Below are the code and all the weights of a small trained network. Each question names an input and a target symbol and asks about switching units off, where a switched-off unit gives its printed mean instead of its output.

import numpy as np


def w(rows, s, z=0):
    codes = np.array(rows[::2]) - 128.0
    scale = np.full(codes.shape[1], s)
    scale[-1] = z or s
    return codes * scale


def norm(h):
    return h / np.sqrt((h * h).mean(-1, keepdims=True) + 1e-5)


def softmax(a):
    e = np.exp(a - a.max(-1, keepdims=True))
    return e / e.sum(-1, keepdims=True)


def log_softmax(a):
    a = a - a.max(-1, keepdims=True)
    return a - np.log(np.exp(a).sum(-1, keepdims=True))


def net(x, mask):
    ids = ['βγδεηθλμξστψω'.index(c) for c in x.split()]
    T = len(ids)
    res = E[ids] + P[:T]
    u = 0
    for l in range(3):
        r = norm(res)
        for j in range(2):
            rows = slice(2 * j, 2 * j + 2)
            q, k, v = (r @ M[l][rows].T for M in (Q, K, V))
            z = softmax(np.where(np.tri(T) > 0, q @ k.T / 2**0.5, -1e9)) @ v
            o = O[l][rows]
            res = res + np.where(mask[u + j], z, o[:, -1]) @ o[:, :-1]
        u += 2
    return log_softmax(norm(res)[-1] @ U[:, :-1].T + U[:, -1])


Q, K, V, O = {}, {}, {}, {}
E = w([
[114,98,139,137,175,93,100,108],'β',
[181,84,155,126,100,100,154,153],'γ',
[152,137,138,201,126,95,119,83],'δ',
[106,88,159,128,185,74,93,78],'ε',
[134,64,93,109,93,154,101,135],'η',
[127,171,144,95,255,184,144,156],'θ',
[97,122,152,139,161,150,157,67],'λ',
[145,114,167,148,142,171,131,80],'μ',
[115,94,165,125,133,111,119,68],'ξ',
[123,87,126,195,162,65,110,78],'σ',
[178,151,168,74,132,134,28,146],'τ',
[116,172,85,111,129,87,144,145],'ψ',
[132,62,156,134,171,109,98,81],'ω',
],0.023)
P = w([
[203,130,2,234,158,90,75,24],'0',
[154,111,55,202,134,58,92,59],'1',
[136,115,75,183,124,55,101,71],'2',
[129,116,101,158,115,58,102,77],'3',
[114,109,101,144,115,56,109,87],'4',
[115,117,118,122,113,60,110,87],'5',
[102,107,132,108,102,54,105,104],'6',
[98,108,141,89,95,54,114,105],'7',
[86,110,145,76,96,63,123,105],'8',
[78,106,161,51,98,75,132,109],'9',
[66,114,169,34,90,85,138,108],'10',
[36,130,159,23,78,93,145,97],'11',
],0.0089)
Q[0] = w([
[205,167,56,137,82,204,140,254],'L0H0',
[175,142,218,211,97,123,204,236],'L0H0',
[149,177,98,94,129,153,125,135],'L0H1',
[182,136,78,125,157,126,150,30],'L0H1',
],0.0085)
K[0] = w([
[111,118,127,229,173,105,76,10],'L0H0',
[178,116,125,213,140,109,142,127],'L0H0',
[150,109,86,138,136,126,94,80],'L0H1',
[95,123,107,132,125,153,85,170],'L0H1',
],0.011)
V[0] = w([
[107,203,17,36,47,41,120,34],'L0H0',
[106,47,143,102,181,143,89,29],'L0H0',
[229,162,57,71,202,162,57,86],'L0H1',
[124,86,254,79,50,77,185,225],'L0H1',
],0.0066)
O[0] = w([
[18,216,162,163,84,45,136,179,195],'L0H0',
[58,120,183,191,142,195,128,105,236],'L0H0',
[94,88,225,116,130,67,135,254,193],'L0H1',
[135,166,59,86,119,134,127,68,1],'L0H1',
],0.009,0.0061)
Q[1] = w([
[122,135,223,143,113,98,183,94],'L1H0',
[223,229,84,165,78,176,130,198],'L1H0',
[24,127,176,255,128,126,81,105],'L1H1',
[248,210,21,124,78,159,107,185],'L1H1',
],0.009)
K[1] = w([
[161,91,149,76,64,62,194,59],'L1H0',
[135,118,152,138,143,168,73,114],'L1H0',
[124,104,88,84,1,136,152,165],'L1H1',
[145,137,121,218,162,116,88,132],'L1H1',
],0.014)
V[1] = w([
[151,127,186,65,126,149,160,224],'L1H0',
[80,61,139,146,80,49,201,38],'L1H0',
[143,153,205,167,253,62,118,85],'L1H1',
[81,57,106,68,242,87,84,232],'L1H1',
],0.0052)
O[1] = w([
[129,114,88,63,116,142,146,102,120],'L1H0',
[164,59,108,48,190,78,80,143,254],'L1H0',
[200,149,197,89,93,2,221,79,187],'L1H1',
[84,146,55,85,133,163,68,42,166],'L1H1',
],0.0085,0.0077)
Q[2] = w([
[151,74,132,156,114,115,122,121],'L2H0',
[165,156,112,125,122,116,210,88],'L2H0',
[110,134,145,141,130,145,105,141],'L2H1',
[57,58,228,29,212,6,42,112],'L2H1',
],0.024)
K[2] = w([
[155,57,145,97,79,109,131,101],'L2H0',
[132,124,183,254,157,116,167,64],'L2H0',
[48,132,115,85,160,160,68,107],'L2H1',
[137,144,90,17,105,160,142,187],'L2H1',
],0.014)
V[2] = w([
[176,206,139,73,188,119,160,87],'L2H0',
[69,181,92,167,161,195,155,94],'L2H0',
[105,111,45,124,185,116,244,145],'L2H1',
[85,204,101,101,245,171,89,182],'L2H1',
],0.011)
O[2] = w([
[167,45,168,126,80,52,148,161,60],'L2H0',
[138,97,143,166,90,120,102,75,1],'L2H0',
[6,123,145,135,203,116,202,109,74],'L2H1',
[163,161,213,166,176,90,100,115,88],'L2H1',
],0.015,0.012)
U = w([
[177,143,166,115,208,130,185,112,96],'β',
[117,134,125,53,78,79,114,2,222],'γ',
[123,37,119,128,139,148,75,131,46],'δ',
[150,126,156,159,78,190,167,166,102],'ε',
[103,127,122,166,139,149,111,251,243],'η',
[103,131,157,174,68,165,199,99,123],'θ',
[138,107,57,193,115,74,126,78,92],'λ',
[51,106,159,126,7,130,85,149,60],'μ',
[55,238,136,116,75,55,148,158,67],'ξ',
[195,170,136,88,69,106,85,164,83],'σ',
[92,185,81,144,129,172,71,98,93],'τ',
[113,116,51,62,119,126,183,143,98],'ψ',
[157,161,96,194,69,113,174,127,114],'ω',
],0.0084,0.011)

Each question gives the input, a string of symbols that net reads in full, and the target symbol t.
The units are the heads (2 rows each of Q, K, V and O). Each row of codes is followed by its name. A weight is (code - 128) times the scale printed after its matrix; where a second scale follows, it is the last column's (O and U).
mask holds one flag per head, layer by layer. A switched-off head (its flag False) gives its mean, the last column of its rows in O, instead of its output. The means were averaged over made-up inputs and are rounded, as every weight is.
A unit's drop is (log p(t) with every unit on - log p(t) with that unit switched off) / (log p(t) with every unit on - log p(t) with every unit switched off).
The circuit of an input: a set's keep is (log p(t) with only the set's units on - log p(t) with every unit switched off) / (log p(t) with every unit on - log p(t) with every unit switched off). Starting from all 6 units, units are removed one at a time, each time the one whose removal leaves the highest keep (on an exact tie, the one counted first), for as long as the keep stays at least 0.8.
units of the circuit, in order: the units of the circuit, biggest drop first
most important unit: the unit with the biggest drop
heads that matter: for each layer, one digit per head in row order, 1 if its drop is at least 0.15 and else 0, layers parted by /
drop when u is switched off: that unit's drop, to one decimal
input ω γ ξ ε δ δ β δ σ δ β, target ψ: heads that matter => 01 / 00 / 01
input ξ ω γ γ ξ γ ω τ ξ σ λ, target σ: most important unit => L2H1
input ξ ξ λ, target θ: units of the circuit, in order => [L0H0 L1H1 L2H0]
input τ σ γ ξ δ θ β λ, target β: units of the circuit, in order => [L2H1 L0H0]
input γ ξ ε, target ψ: heads that matter => 00 / 00 / 01
input τ ξ θ δ ε μ ξ θ η μ, target τ: heads that matter => 00 / 01 / 10
input β ψ σ μ γ λ γ μ θ β μ, target β: units of the circuit, in order => [L2H1 L0H0]
input λ ξ ξ δ σ δ η σ, target τ: heads that matter => 00 / 00 / 10
input γ σ ω δ ω η σ, target τ: heads that matter => 00 / 01 / 10
input θ γ η ω ψ λ, target ξ: heads that matter => 10 / 00 / 00
input ω ω ε η λ τ ω λ σ γ β, target ψ: units of the circuit, in order => [L2H1 L0H1]
input δ λ δ ω ε μ β ω ε β, target γ: heads that matter => 01 / 01 / 10
input η ξ δ ξ β, target τ: units of the circuit, in order => [L2H0 L1H1]
input ψ ξ λ, target ξ: units of the circuit, in order => [L0H0]
input λ ε τ ψ ξ ξ μ σ ξ η ξ, target τ: units of the circuit, in order => [L1H1 L2H0]
input λ γ ε ε β δ, target ψ: heads that matter => 00 / 00 / 01
input ξ τ σ γ λ, target ψ: units of the circuit, in order => [L1H0 L2H1]
input ξ ε β γ ω θ β ε, target β: units of the circuit, in order => [L2H1 L0H0]
input ξ ω β η ξ β λ ω η ε, target τ: drop when L0H0 is switched off => 0.0
input σ η γ, target ψ: drop when L2H1 is switched off => 0.5
input ξ β ω μ γ σ η ξ γ ξ γ, target γ: units of the circuit, in order => [L0H1]
input γ λ ξ λ ξ, target ψ: drop when L2H0 is switched off => 0.1
